Here is a tiny trained network, its code and every weight. The questions are about switching its units off for an input and a class, where a switched-off unit gives its printed mean instead of its output.

import numpy as np


def w(rows, s, z=0):
    codes = np.array(rows[::2]) - 128.0
    scale = np.full(codes.shape[1], s)
    scale[-1] = z or s
    return codes * scale


def f(y):
    return y / 2 * (1 + np.tanh(0.7978845608 * (y + 0.044715 * y**3)))


def log_softmax(a):
    a = a - a.max(-1, keepdims=True)
    return a - np.log(np.exp(a).sum(-1, keepdims=True))


def net(x, mask):
    res = np.array(x, float).reshape(1, 8) / 4 @ E
    y = f(res @ A[0][:, :-1].T + A[0][:, -1])
    res = res + np.where(mask, y, B[0][:, -1]) @ B[0][:, :-1]
    return log_softmax(res[-1] @ U[:, :-1].T + U[:, -1])


A, B = {}, {}
E = w([
[134,123,132,131],'x0',
[125,207,86,101],'x1',
[101,136,167,1],'x2',
[137,150,116,117],'x3',
[127,139,121,126],'x4',
[136,132,122,123],'x5',
[106,191,232,196],'x6',
[121,115,138,137],'x7',
],0.0078)
A[0] = w([
[94,173,206,172,154],'n0',
[216,93,134,190,114],'n1',
[94,68,156,132,215],'n2',
[93,55,21,89,70],'n3',
[135,139,44,254,48],'n4',
[119,215,87,104,251],'n5',
],0.0094,0.0031)
B[0] = w([
[206,151,61,125,250],'n0',
[112,105,138,87,190],'n1',
[111,76,91,127,194],'n2',
[180,254,202,135,232],'n3',
[66,92,235,140,252],'n4',
[66,79,101,42,230],'n5',
],0.0093,0.0045)
U = w([
[30,129,253,75,98],'0',
[95,88,120,85,190],'1',
[239,234,183,130,3],'2',
[107,88,45,131,218],'3',
[94,94,81,113,136],'4',
],0.0082,0.0035)

Each question gives the input, the list of numbers given to net, and the class t.
The units are the neurons (one row each of A and B). Each row of codes is followed by its name. A weight is (code - 128) times the scale printed after its matrix; where a second scale follows, it is the last column's (A, B and U).
mask holds one flag per neuron, in row order. A switched-off neuron (its flag False) gives its mean, the last column of its row in B, instead of its output. The means were averaged over made-up inputs and are rounded, as every weight is.
A unit's drop is (log p(t) with every unit on - log p(t) with that unit switched off) / (log p(t) with every unit on - log p(t) with every unit switched off).
The circuit of an input: a set's keep is (log p(t) with only the set's units on - log p(t) with every unit switched off) / (log p(t) with every unit on - log p(t) with every unit switched off). Starting from all 6 units, units are removed one at a time, each time the one whose removal leaves the highest keep (on an exact tie, the one counted first), for as long as the keep stays at least 0.8.
circuit, biggest first: the units of the circuit, biggest drop first
k most important neurons: the k neurons with the biggest drops, biggest first
drop when u is switched off: that unit's drop, to one decimal
input [1,-4,-5,-2,-4,8,-5,4], class 0: 3 most important neurons => [n4; n0; n3]
input [-1,7,4,2,8,7,7,5], class 3: most important neuron => [n5]
input [-2,-8,-8,-5,8,-3,-7,1], class 0: circuit, biggest first => [n4; n3]
input [-6,-3,5,-4,-1,-2,6,8], class 4: circuit, biggest first => [n3; n0; n4]
input [5,-6,1,-6,1,-8,2,8], class 4: circuit, biggest first => [n4; n3]
input [8,-4,-3,-5,-8,4,7,2], class 3: circuit, biggest first => [n0; n3]
input [-2,-8,4,-2,0,8,8,-6], class 1: 2 most important neurons => [n3; n2]
input [8,-1,5,-6,4,6,8,-7], class 2: 2 most important neurons => [n0; n4]
input [-3,3,-7,-2,4,-4,-4,4], class 0: 2 most important neurons => [n4; n0]
input [0,3,6,-2,-5,-3,7,7], class 2: 3 most important neurons => [n0; n4; n1]
input [-3,-1,1,5,1,7,-6,4], class 2: 2 most important neurons => [n3; n4]
input [3,-3,-1,-4,-7,-6,-7,-2], class 2: 3 most important neurons => [n3; n5; n4]
input [6,-1,-6,-8,4,1,-8,5], class 2: 2 most important neurons => [n3; n5]
input [8,-1,2,-3,3,-2,6,-4], class 2: circuit, biggest first => [n0]
input [-1,5,5,-3,-8,-7,8,8], class 2: 2 most important neurons => [n0; n4]
input [-8,5,-6,-6,-5,-4,-8,-6], class 2: 2 most important neurons => [n3; n2]
input [-2,4,-7,4,-6,8,-7,1], class 0: drop when n3 is switched off => 0.1
input [-4,-7,-8,4,-2,3,1,-7], class 0: drop when n4 is switched off => 0.9
input [8,-3,3,3,7,-7,6,-2], class 3: drop when n0 is switched off => 0.2
input [-8,0,5,5,-4,5,6,-8], class 4: drop when n2 is switched off => -0.1
